Below are the code and all the weights of a small trained network. Each question names an input and a target symbol and asks about switching units off, where a switched-off unit gives its printed mean instead of its output.

import numpy as np


def w(rows, s, z=0):
    codes = np.array(rows[::2]) - 128.0
    scale = np.full(codes.shape[1], s)
    scale[-1] = z or s
    return codes * scale


def f(y):
    return y / 2 * (1 + np.tanh(0.7978845608 * (y + 0.044715 * y**3)))


def softmax(a):
    e = np.exp(a - a.max(-1, keepdims=True))
    return e / e.sum(-1, keepdims=True)


def log_softmax(a):
    a = a - a.max(-1, keepdims=True)
    return a - np.log(np.exp(a).sum(-1, keepdims=True))


def net(x, mask):
    ids = ['ΓΘΛΠαβεη'.index(c) for c in x.split()]
    T = len(ids)
    res = E[ids] + P[:T]
    u = 0
    for l in range(2):
        r = res
        for j in range(3):
            rows = slice(3 * j, 3 * j + 3)
            q, k, v = (r @ M[l][rows].T for M in (Q, K, V))
            z = softmax(np.where(np.tri(T) > 0, q @ k.T / 3**0.5, -1e9)) @ v
            o = O[l][rows]
            res = res + np.where(mask[u + j], z, o[:, -1]) @ o[:, :-1]
        u += 3
        y = f(res @ A[l][:, :-1].T + A[l][:, -1])
        res = res + np.where(mask[u : u + 4], y, B[l][:, -1]) @ B[l][:, :-1]
        u += 4
    return log_softmax(res[-1] @ U[:, :-1].T + U[:, -1])


Q, K, V, O, A, B = {}, {}, {}, {}, {}, {}
E = w([
[192,229,169,210,149,58,74,90,110],'Γ',
[51,190,156,221,79,104,99,173,60],'Θ',
[84,57,143,215,198,158,115,1,139],'Λ',
[198,193,79,182,119,96,207,253,171],'Π',
[112,145,164,36,183,105,99,176,248],'α',
[141,47,183,22,132,232,126,158,71],'β',
[93,122,221,85,153,177,145,89,203],'ε',
[80,170,49,97,196,188,149,119,60],'η',
],0.014)
P = w([
[99,138,120,125,88,57,86,206,119],'0',
[80,126,165,108,107,69,179,111,109],'1',
[115,151,145,131,161,127,134,112,149],'2',
[205,116,132,136,137,139,154,151,156],'3',
[123,147,164,56,148,185,164,99,124],'4',
[244,104,145,126,128,193,144,101,144],'5',
[248,164,167,69,116,190,130,172,131],'6',
],0.011)
Q[0] = w([
[10,114,170,129,106,157,103,101,43],'0.h1',
[95,142,106,102,163,119,225,101,185],'0.h1',
[88,109,187,134,107,82,104,138,112],'0.h1',
[156,136,250,124,155,215,100,45,149],'0.h2',
[133,124,162,70,109,110,249,99,158],'0.h2',
[51,80,78,110,167,141,254,78,72],'0.h2',
[111,127,94,131,87,93,109,44,195],'0.h3',
[24,162,147,77,65,40,158,106,128],'0.h3',
[158,209,181,100,174,164,170,146,153],'0.h3',
],0.0076)
K[0] = w([
[130,98,119,133,108,106,155,147,132],'0.h1',
[182,125,122,128,141,121,140,110,148],'0.h1',
[137,170,37,144,88,113,107,157,117],'0.h1',
[162,111,183,129,160,157,91,67,110],'0.h2',
[135,94,127,2,176,189,199,135,126],'0.h2',
[111,117,53,117,123,189,169,81,92],'0.h2',
[72,83,141,111,148,100,136,149,111],'0.h3',
[140,77,120,138,148,74,119,166,111],'0.h3',
[225,132,115,93,128,169,153,74,102],'0.h3',
],0.01)
V[0] = w([
[194,145,214,101,113,126,106,96,148],'0.h1',
[39,233,157,118,121,117,110,147,108],'0.h1',
[217,53,141,114,90,107,142,171,78],'0.h1',
[56,198,97,97,70,119,200,111,118],'0.h2',
[118,83,173,174,154,90,171,183,131],'0.h2',
[146,127,114,164,111,54,97,164,156],'0.h2',
[158,211,204,159,151,125,121,91,120],'0.h3',
[254,108,177,131,46,118,159,129,136],'0.h3',
[146,157,197,100,183,129,23,117,101],'0.h3',
],0.0076)
O[0] = w([
[57,98,134,93,149,108,186,112,204,183],'0.h1',
[162,104,205,123,124,96,166,142,129,206],'0.h1',
[126,95,162,193,122,194,115,174,120,134],'0.h1',
[162,107,62,88,115,209,86,87,162,82],'0.h2',
[172,102,160,112,169,72,95,88,146,130],'0.h2',
[35,116,108,37,78,156,148,52,105,3],'0.h2',
[159,96,98,93,163,182,161,29,210,185],'0.h3',
[65,123,103,228,217,140,100,107,254,134],'0.h3',
[69,164,110,146,92,144,190,140,146,240],'0.h3',
],0.0076,0.0038)
A[0] = w([
[137,185,158,63,160,16,100,31,156,47],'0.n1',
[23,174,30,247,74,175,164,156,81,228],'0.n2',
[159,122,165,223,134,3,33,105,166,250],'0.n3',
[109,20,196,232,137,131,201,12,43,152],'0.n4',
],0.0055,0.0024)
B[0] = w([
[45,144,22,92,116,221,130,207,56,223],'0.n1',
[168,153,169,181,162,2,133,56,46,178],'0.n2',
[23,133,167,118,124,112,126,222,126,218],'0.n3',
[183,69,98,103,150,94,106,191,145,253],'0.n4',
],0.0083,0.0031)
Q[1] = w([
[105,159,119,141,163,165,111,84,97],'1.h1',
[82,105,66,141,130,136,81,97,138],'1.h1',
[129,48,96,156,42,105,135,66,120],'1.h1',
[71,39,72,92,104,99,194,77,106],'1.h2',
[138,152,134,172,179,72,126,141,66],'1.h2',
[156,113,86,115,173,71,147,111,153],'1.h2',
[120,166,100,255,53,182,2,129,151],'1.h3',
[70,72,75,111,99,186,139,208,84],'1.h3',
[165,113,190,211,160,230,109,151,141],'1.h3',
],0.0062)
K[1] = w([
[147,109,174,107,108,92,199,129,160],'1.h1',
[76,159,164,13,161,110,116,124,137],'1.h1',
[33,186,149,6,174,106,78,210,100],'1.h1',
[76,33,140,94,113,142,105,107,78],'1.h2',
[93,147,182,125,148,135,61,114,120],'1.h2',
[86,196,106,102,108,152,177,143,160],'1.h2',
[162,64,249,154,121,85,72,102,105],'1.h3',
[187,88,142,109,146,254,108,109,112],'1.h3',
[158,149,170,116,120,146,130,207,203],'1.h3',
],0.0066)
V[1] = w([
[152,149,116,81,64,114,116,148,143],'1.h1',
[157,73,120,128,170,103,113,71,145],'1.h1',
[123,126,110,184,98,2,178,79,165],'1.h1',
[161,86,47,110,161,196,156,161,150],'1.h2',
[140,131,166,149,150,158,192,66,118],'1.h2',
[167,137,139,130,162,130,139,149,94],'1.h2',
[127,187,134,124,155,76,78,112,138],'1.h3',
[157,145,130,90,155,77,159,178,132],'1.h3',
[112,130,42,165,87,168,92,115,102],'1.h3',
],0.0099)
O[1] = w([
[125,79,158,135,210,104,124,173,205,117],'1.h1',
[120,134,121,103,68,58,99,155,95,59],'1.h1',
[195,147,103,113,219,132,88,173,164,2],'1.h1',
[64,76,159,131,102,114,89,116,49,137],'1.h2',
[126,58,142,123,109,187,117,179,154,87],'1.h2',
[72,131,70,136,91,155,97,156,124,184],'1.h2',
[108,32,255,55,165,164,136,141,151,86],'1.h3',
[124,139,120,65,146,158,138,183,91,240],'1.h3',
[168,129,171,209,104,160,127,153,107,35],'1.h3',
],0.0085,0.0066)
A[1] = w([
[45,151,188,243,122,110,91,146,80,196],'1.n1',
[69,152,129,84,117,199,237,168,160,130],'1.n2',
[161,85,145,106,163,187,191,2,175,205],'1.n3',
[173,225,185,153,184,60,169,59,67,6],'1.n4',
],0.0061,0.0018)
B[1] = w([
[148,135,147,91,167,173,216,162,81,162],'1.n1',
[170,99,159,174,82,50,132,43,171,254],'1.n2',
[194,159,152,199,139,45,47,107,23,160],'1.n3',
[65,225,84,129,150,2,178,51,105,145],'1.n4',
],0.008,0.0091)
U = w([
[143,88,177,190,116,100,140,3,140,5],'Γ',
[249,187,111,103,131,116,193,182,184,2],'Θ',
[185,174,52,19,15,24,61,107,31,53],'Λ',
[56,115,116,107,199,101,37,181,90,160],'Π',
[158,156,219,76,131,26,210,152,82,229],'α',
[15,131,103,237,64,94,214,141,132,127],'β',
[117,64,64,25,57,121,152,28,141,239],'ε',
[161,97,170,73,17,160,204,137,69,164],'η',
],0.0048,0.0033)

Each question gives the input, a string of symbols that net reads in full, and the target symbol t.
The units are the heads (3 rows each of Q, K, V and O) and the neurons (one row each of A and B). Each row of codes is followed by its name. A weight is (code - 128) times the scale printed after its matrix; where a second scale follows, it is the last column's (O, A, B and U).
mask holds one flag per unit, layer by layer, with each layer's heads first. A switched-off unit (its flag False) gives its mean, the last column of its rows in O or B, instead of its output. The means were averaged over made-up inputs and are rounded, as every weight is.
A unit's drop is (log p(t) with every unit on - log p(t) with that unit switched off) / (log p(t) with every unit on - log p(t) with every unit switched off).
The circuit of an input: a set's keep is (log p(t) with only the set's units on - log p(t) with every unit switched off) / (log p(t) with every unit on - log p(t) with every unit switched off). Starting from the 12 units with the biggest drops (on a tie, the unit counted first), units are removed one at a time, each time the one whose removal leaves the highest keep (on an exact tie, the one counted first), for as long as the keep stays at least 0.8.
circuit, biggest first: the units of the circuit, biggest drop first
top k neurons: the k neurons with the biggest drops, biggest first
k most important neurons of layer l: the k neurons of layer l with the biggest drops, biggest first
which heads matter: for each layer, one digit per head in row order, 1 if its drop is at least 0.15 and else 0, layers parted by /
drop of u: that unit's drop, to one decimal
input α ε β α β Γ Γ, target β: 3 most important neurons of layer 0	(0.n1, 0.n3, 0.n2)
input Θ ε Θ β Γ, target β: circuit, biggest first	(0.h3, 0.n3)
input β β β β Λ β η, target β: 2 most important neurons of layer 0	(0.n3, 0.n4)
input β η Π Π β, target Π: top neuron	(0.n1)
input β α β Γ β, target Γ: circuit, biggest first	(0.h3, 1.n2, 1.n3)
input Γ Λ ε Γ, target ε: circuit, biggest first	(0.h2, 0.h3)
input ε Γ Θ Π α, target Π: which heads matter	001 / 110
input η Γ η Π η η Γ, target η: which heads matter	010 / 011
input Γ Λ Γ Γ β, target Γ: circuit, biggest first	(0.h3, 1.n3, 1.n2)
input Λ β η Π η, target Π: which heads matter	110 / 110
input Π β η β ε β Π, target ε: which heads matter	010 / 000
input α Γ ε, target Γ: circuit, biggest first	(1.n2, 1.n3, 0.h3)
input Θ β Γ β β η, target β: circuit, biggest first	(0.h1, 1.h3)
input β β β, target β: circuit, biggest first	(0.h1, 1.h3)
input Π Λ β Λ Γ, target Λ: circuit, biggest first	(1.h1)
input Π Γ Λ, target α: top 2 neurons	(0.n3, 0.n1)
input Γ η η η, target η: which heads matter	011 / 011
input β Λ β η, target Λ: top 2 neurons	(0.n2, 1.n4)
input Π α β Λ, target Π: top 3 neurons	(0.n4, 1.n2, 0.n3)
input β α Γ Γ η, target Γ: 2 most important neurons of layer 0	(0.n1, 0.n4)
input ε η Π Λ, target Π: top 3 neurons	(1.n2, 0.n4, 0.n3)
input α η ε Γ η Θ α, target ε: most important neuron of layer 0	(0.n1)
input Γ Π η η η Λ, target η: 2 most important neurons of layer 0	(0.n2, 0.n3)
input Π β Π Π η, target Π: top 2 neurons	(1.n2, 0.n1)
input Θ β Θ Γ η, target Γ: top 2 neurons	(1.n3, 1.n2)
input η Λ Λ β β β Λ, target β: drop of 0.n4	-0.2
input Λ η Θ Θ ε Π β, target Π: drop of 0.h3	0.6
input η Γ α Λ, target α: top neuron	(1.n3)
input Γ β Θ, target α: drop of 0.h1	-0.1
